Below is a small trained network, with its code and all its weights. Each question gives an input and a target symbol and asks what happens when units are switched off, that is, made to give their printed mean instead of their output.

import numpy as np


def w(rows, s, z=0):
    codes = np.array(rows[::2]) - 128.0
    scale = np.full(codes.shape[1], s)
    scale[-1] = z or s
    return codes * scale


def norm(h):
    return h / np.sqrt((h * h).mean(-1, keepdims=True) + 1e-5)


def f(y):
    return y / 2 * (1 + np.tanh(0.7978845608 * (y + 0.044715 * y**3)))


def softmax(a):
    e = np.exp(a - a.max(-1, keepdims=True))
    return e / e.sum(-1, keepdims=True)


def log_softmax(a):
    a = a - a.max(-1, keepdims=True)
    return a - np.log(np.exp(a).sum(-1, keepdims=True))


def net(x, mask):
    ids = ['ΘΠΦαβδεζημξστψω'.index(c) for c in x.split()]
    T = len(ids)
    res = E[ids] + P[:T]
    r = norm(res)
    for j in range(3):
        rows = slice(2 * j, 2 * j + 2)
        q, k, v = (r @ M[0][rows].T for M in (Q, K, V))
        z = softmax(np.where(np.tri(T) > 0, q @ k.T / 2**0.5, -1e9)) @ v
        o = O[0][rows]
        res = res + np.where(mask[j], z, o[:, -1]) @ o[:, :-1]
    y = f(norm(res) @ A[0][:, :-1].T + A[0][:, -1])
    res = res + np.where(mask[3:11], y, B[0][:, -1]) @ B[0][:, :-1]
    return log_softmax(norm(res)[-1] @ U[:, :-1].T + U[:, -1])


Q, K, V, O, A, B = {}, {}, {}, {}, {}, {}
E = w([
[146,158,217],'Θ',
[73,186,181],'Π',
[120,51,174],'Φ',
[112,193,185],'α',
[159,81,107],'β',
[155,5,129],'δ',
[144,141,223],'ε',
[132,71,101],'ζ',
[157,77,109],'η',
[140,71,98],'μ',
[147,89,100],'ξ',
[157,87,97],'σ',
[34,120,167],'τ',
[79,193,165],'ψ',
[152,140,222],'ω',
],0.013)
P = w([
[120,178,109],'0',
[152,46,141],'1',
[164,226,4],'2',
[115,53,136],'3',
[154,178,75],'4',
[148,121,98],'5',
[133,139,68],'6',
[182,138,94],'7',
[97,140,68],'8',
],0.011)
Q[0] = w([
[187,130,246],'H1',
[166,208,68],'H1',
[126,76,151],'H2',
[165,142,103],'H2',
[145,80,75],'H3',
[124,129,141],'H3',
],0.011)
K[0] = w([
[24,139,77],'H1',
[60,64,145],'H1',
[101,247,91],'H2',
[108,115,147],'H2',
[112,70,77],'H3',
[36,94,198],'H3',
],0.011)
V[0] = w([
[76,119,107],'H1',
[91,142,154],'H1',
[89,250,143],'H2',
[209,159,146],'H2',
[126,144,72],'H3',
[179,129,38],'H3',
],0.017)
O[0] = w([
[67,49,27,112],'H1',
[20,216,105,184],'H1',
[213,204,19,220],'H2',
[223,208,239,118],'H2',
[255,133,76,63],'H3',
[252,88,71,4],'H3',
],0.0075,0.0031)
A[0] = w([
[109,151,188,152],'N1',
[142,76,70,88],'N2',
[80,62,156,203],'N3',
[131,190,36,143],'N4',
[248,96,64,251],'N5',
[164,58,58,247],'N6',
[117,120,111,77],'N7',
[219,57,30,206],'N8',
],0.011,0.0025)
B[0] = w([
[76,142,131,190],'N1',
[198,86,149,152],'N2',
[125,27,108,188],'N3',
[253,129,79,183],'N4',
[32,129,144,252],'N5',
[41,171,100,206],'N6',
[178,102,199,121],'N7',
[65,158,208,254],'N8',
],0.0079,0.0056)
U = w([
[145,192,171,111],'Θ',
[144,176,49,72],'Π',
[118,70,144,18],'Φ',
[172,175,99,112],'α',
[157,65,185,233],'β',
[124,49,160,54],'δ',
[101,207,198,123],'ε',
[118,49,131,41],'ζ',
[148,57,186,253],'η',
[121,49,148,51],'μ',
[168,71,146,146],'ξ',
[165,76,159,127],'σ',
[42,100,10,194],'τ',
[164,162,58,119],'ψ',
[121,190,205,122],'ω',
],0.013,0.0047)

Each question gives the input, a string of symbols that net reads in full, and the target symbol t.
The units are the heads (2 rows each of Q, K, V and O) and the neurons (one row each of A and B). Each row of codes is followed by its name. A weight is (code - 128) times the scale printed after its matrix; where a second scale follows, it is the last column's (O, A, B and U).
mask holds one flag per unit, heads first, then neurons. A switched-off unit (its flag False) gives its mean, the last column of its rows in O or B, instead of its output. The means were averaged over made-up inputs and are rounded, as every weight is.
A unit's drop is (log p(t) with every unit on - log p(t) with that unit switched off) / (log p(t) with every unit on - log p(t) with every unit switched off).
The circuit of an input: a set's keep is (log p(t) with only the set's units on - log p(t) with every unit switched off) / (log p(t) with every unit on - log p(t) with every unit switched off). Starting from all 11 units, units are removed one at a time, each time the one whose removal leaves the highest keep (on an exact tie, the one counted first), for as long as the keep stays at least 0.8.
circuit, biggest first: the units of the circuit, biggest drop first
k most important neurons: the k neurons with the biggest drops, biggest first
which heads matter: for each layer, one digit per head in row order, 1 if its drop is at least 0.15 and else 0, layers parted by /
drop when u is switched off: that unit's drop, to one decimal
input τ τ τ Π, target τ: circuit, biggest first : H2
input τ ξ ε τ Θ ε τ Θ, target τ: which heads matter : 101
input τ ε β, target ε: 2 most important neurons : N8, N5
input τ τ ε τ, target ε: circuit, biggest first : H2, H1
input τ ε ζ τ ψ, target τ: circuit, biggest first : H1, N8
input τ τ ε μ, target ε: circuit, biggest first : H2, N8
input ω ψ β τ β τ α, target τ: circuit, biggest first : H2, H1
input Θ τ ω, target τ: which heads matter : 010
input ω ε ε τ, target ε: which heads matter : 011
input τ ω τ τ ω ε η, target ε: which heads matter : 100
input μ ω α τ τ τ Θ τ ε, target τ: which heads matter : 110
input τ τ ε Π τ ψ, target τ: which heads matter : 010
input τ Π ζ ψ ψ β τ Φ, target τ: 2 most important neurons : N5, N4
input η Π ψ ε η, target ε: which heads matter : 011
input ψ ε ε β τ ω ω ε β, target ε: 2 most important neurons : N5, N8
input τ τ τ τ δ ω, target τ: drop when H2 is switched off : 0.2
input ε τ Θ, target τ: drop when H2 is switched off : 0.7
input τ ψ τ β, target τ: drop when N6 is switched off : 0.1
input ε τ τ τ Π, target τ: drop when N5 is switched off : 0.0
